Below is a small trained network, with its code and all its weights. Each question gives an input and a class and asks what happens when units are switched off, that is, made to give their printed mean instead of their output.

import numpy as np


def w(rows, s, z=0):
    codes = np.array(rows[::2]) - 128.0
    scale = np.full(codes.shape[1], s)
    scale[-1] = z or s
    return codes * scale


def norm(h):
    return h / np.sqrt((h * h).mean(-1, keepdims=True) + 1e-5)


def f(y):
    return y / 2 * (1 + np.tanh(0.7978845608 * (y + 0.044715 * y**3)))


def log_softmax(a):
    a = a - a.max(-1, keepdims=True)
    return a - np.log(np.exp(a).sum(-1, keepdims=True))


def net(x, mask):
    res = np.array(x, float).reshape(1, 7) / 4 @ E
    u = 0
    for l in range(4):
        y = f(norm(res) @ A[l][:, :-1].T + A[l][:, -1])
        res = res + np.where(mask[u : u + 4], y, B[l][:, -1]) @ B[l][:, :-1]
        u += 4
    return log_softmax(norm(res)[-1] @ U[:, :-1].T + U[:, -1])


A, B = {}, {}
E = w([
[68,159,40,131,34,55,151,193,115,172,156,1],'x0',
[110,170,49,96,178,163,165,148,96,42,198,153],'x1',
[102,173,228,99,195,199,81,136,154,156,114,149],'x2',
[197,113,120,69,64,131,184,6,146,171,132,79],'x3',
[184,136,71,93,202,170,66,116,176,194,249,181],'x4',
[115,133,120,130,100,174,69,112,139,136,140,178],'x5',
[142,171,56,181,134,39,20,123,111,119,105,155],'x6',
],0.0046)
A[0] = w([
[146,103,100,153,127,45,78,139,147,184,78,142,18],'L0N1',
[62,136,129,125,146,70,163,143,128,64,147,175,114],'L0N2',
[104,162,119,109,85,89,131,135,116,168,144,3,4],'L0N3',
[181,98,22,132,108,125,160,107,103,114,140,127,38],'L0N4',
],0.0071,0.0023)
B[0] = w([
[142,169,92,254,113,69,93,123,96,112,109,131,201],'L0N1',
[16,145,160,107,122,120,144,140,55,116,188,134,179],'L0N2',
[124,159,135,87,58,78,186,232,219,170,154,75,253],'L0N3',
[128,32,175,119,108,140,159,115,175,95,172,134,208],'L0N4',
],0.0082,0.0041)
A[1] = w([
[110,153,52,123,222,191,48,140,179,189,180,116,40],'L1N1',
[193,136,179,147,119,115,55,194,73,128,164,124,5],'L1N2',
[131,59,35,168,145,47,55,141,3,223,49,96,36],'L1N3',
[114,158,109,93,169,134,38,88,130,53,173,147,73],'L1N4',
],0.005,0.0027)
B[1] = w([
[185,131,73,60,140,189,100,152,124,194,140,188,249],'L1N1',
[254,166,89,153,41,66,90,83,153,137,167,194,107],'L1N2',
[183,62,118,201,111,84,29,115,88,208,183,119,224],'L1N3',
[254,140,85,111,144,186,177,185,137,60,73,56,219],'L1N4',
],0.0075,0.0017)
A[2] = w([
[152,140,36,84,197,186,83,143,161,201,152,165,3],'L2N1',
[130,2,61,84,142,89,128,38,165,73,188,139,25],'L2N2',
[144,104,111,103,115,96,178,144,100,133,173,93,129],'L2N3',
[128,67,53,168,119,118,174,76,118,120,239,157,8],'L2N4',
],0.0055,0.0022)
B[2] = w([
[190,207,82,84,211,121,140,157,143,211,232,160,252],'L2N1',
[172,162,168,159,74,235,117,113,132,2,198,102,191],'L2N2',
[108,229,129,139,75,185,102,164,218,124,174,79,211],'L2N3',
[240,185,241,152,137,145,136,12,97,106,134,121,185],'L2N4',
],0.0077,0.0028)
A[3] = w([
[184,173,104,68,176,191,252,184,143,102,79,160,139],'L3N1',
[27,75,128,156,110,131,116,149,101,37,121,59,94],'L3N2',
[186,55,56,105,93,88,146,73,179,167,128,151,1],'L3N3',
[54,121,192,42,171,175,231,44,170,189,94,112,131],'L3N4',
],0.004,0.0029)
B[3] = w([
[156,106,55,129,84,41,100,111,105,94,39,145,253],'L3N1',
[185,214,134,122,211,200,172,125,97,218,145,164,191],'L3N2',
[135,255,144,144,116,159,107,225,70,111,149,140,103],'L3N3',
[102,100,143,174,129,136,52,124,107,202,71,133,245],'L3N4',
],0.0084,0.0024)
U = w([
[42,166,141,144,177,163,185,195,33,117,123,146,80],'0',
[140,109,79,84,168,103,112,97,99,51,77,157,6],'1',
[145,107,124,254,108,36,63,110,107,155,132,137,146],'2',
[188,115,178,123,78,190,184,57,159,51,199,110,145],'3',
[66,152,109,107,60,80,205,188,227,199,146,42,201],'4',
[102,26,225,126,128,161,129,58,127,193,25,130,108],'5',
[195,158,66,62,193,160,119,150,149,192,185,194,144],'6',
],0.012,0.0026)

Each question gives the input, the list of numbers given to net, and the class t.
The units are the neurons (one row each of A and B). Each row of codes is followed by its name. A weight is (code - 128) times the scale printed after its matrix; where a second scale follows, it is the last column's (A, B and U).
mask holds one flag per neuron, layer by layer. A switched-off neuron (its flag False) gives its mean, the last column of its row in B, instead of its output. The means were averaged over made-up inputs and are rounded, as every weight is.
A unit's drop is (log p(t) with every unit on - log p(t) with that unit switched off) / (log p(t) with every unit on - log p(t) with every unit switched off).
The circuit of an input: a set's keep is (log p(t) with only the set's units on - log p(t) with every unit switched off) / (log p(t) with every unit on - log p(t) with every unit switched off). Starting from the 12 units with the biggest drops (on a tie, the unit counted first), units are removed one at a time, each time the one whose removal leaves the highest keep (on an exact tie, the one counted first), for as long as the keep stays at least 0.8.
units of the circuit, in order: the units of the circuit, biggest drop first
most important unit: the unit with the biggest drop
k most important neurons: the k neurons with the biggest drops, biggest first
top k neurons in layer l: the k neurons of layer l with the biggest drops, biggest first
drop of u: that unit's drop, to one decimal
input [-4,3,-8,2,-5,-6,6], class 3: most important unit	L0N4
input [-2,3,8,-4,-4,-4,-8], class 5: units of the circuit, in order	[L3N4 L2N1]
input [0,7,-4,-4,-3,7,6], class 0: 2 most important neurons	[L0N2 L3N2]
input [1,-1,1,-6,-1,-1,1], class 0: 2 most important neurons	[L0N2 L3N2]
input [-1,-8,7,1,-8,6,5], class 2: 3 most important neurons	[L0N1 L1N3 L0N4]
input [4,0,-5,3,3,3,6], class 3: 3 most important neurons	[L0N4 L2N4 L2N2]
input [-6,-4,-4,0,5,0,4], class 2: 3 most important neurons	[L0N1 L1N3 L3N2]
input [-4,-2,-3,6,-5,-8,-2], class 5: 2 most important neurons	[L3N4 L0N3]
input [1,-7,7,-2,-4,-5,2], class 2: top 2 neurons in layer 1	[L1N3 L1N2]
input [5,4,-8,7,5,8,7], class 3: drop of L0N4	0.1
input [-1,-2,7,7,3,-3,-3], class 5: drop of L3N4	0.4
input [-6,2,4,6,3,-1,-8], class 5: drop of L3N4	0.3
input [-6,6,-4,-6,2,-7,-8], class 0: drop of L0N2	1.1
input [-7,3,-7,-6,-2,2,-6], class 0: units of the circuit, in order	[L0N2]
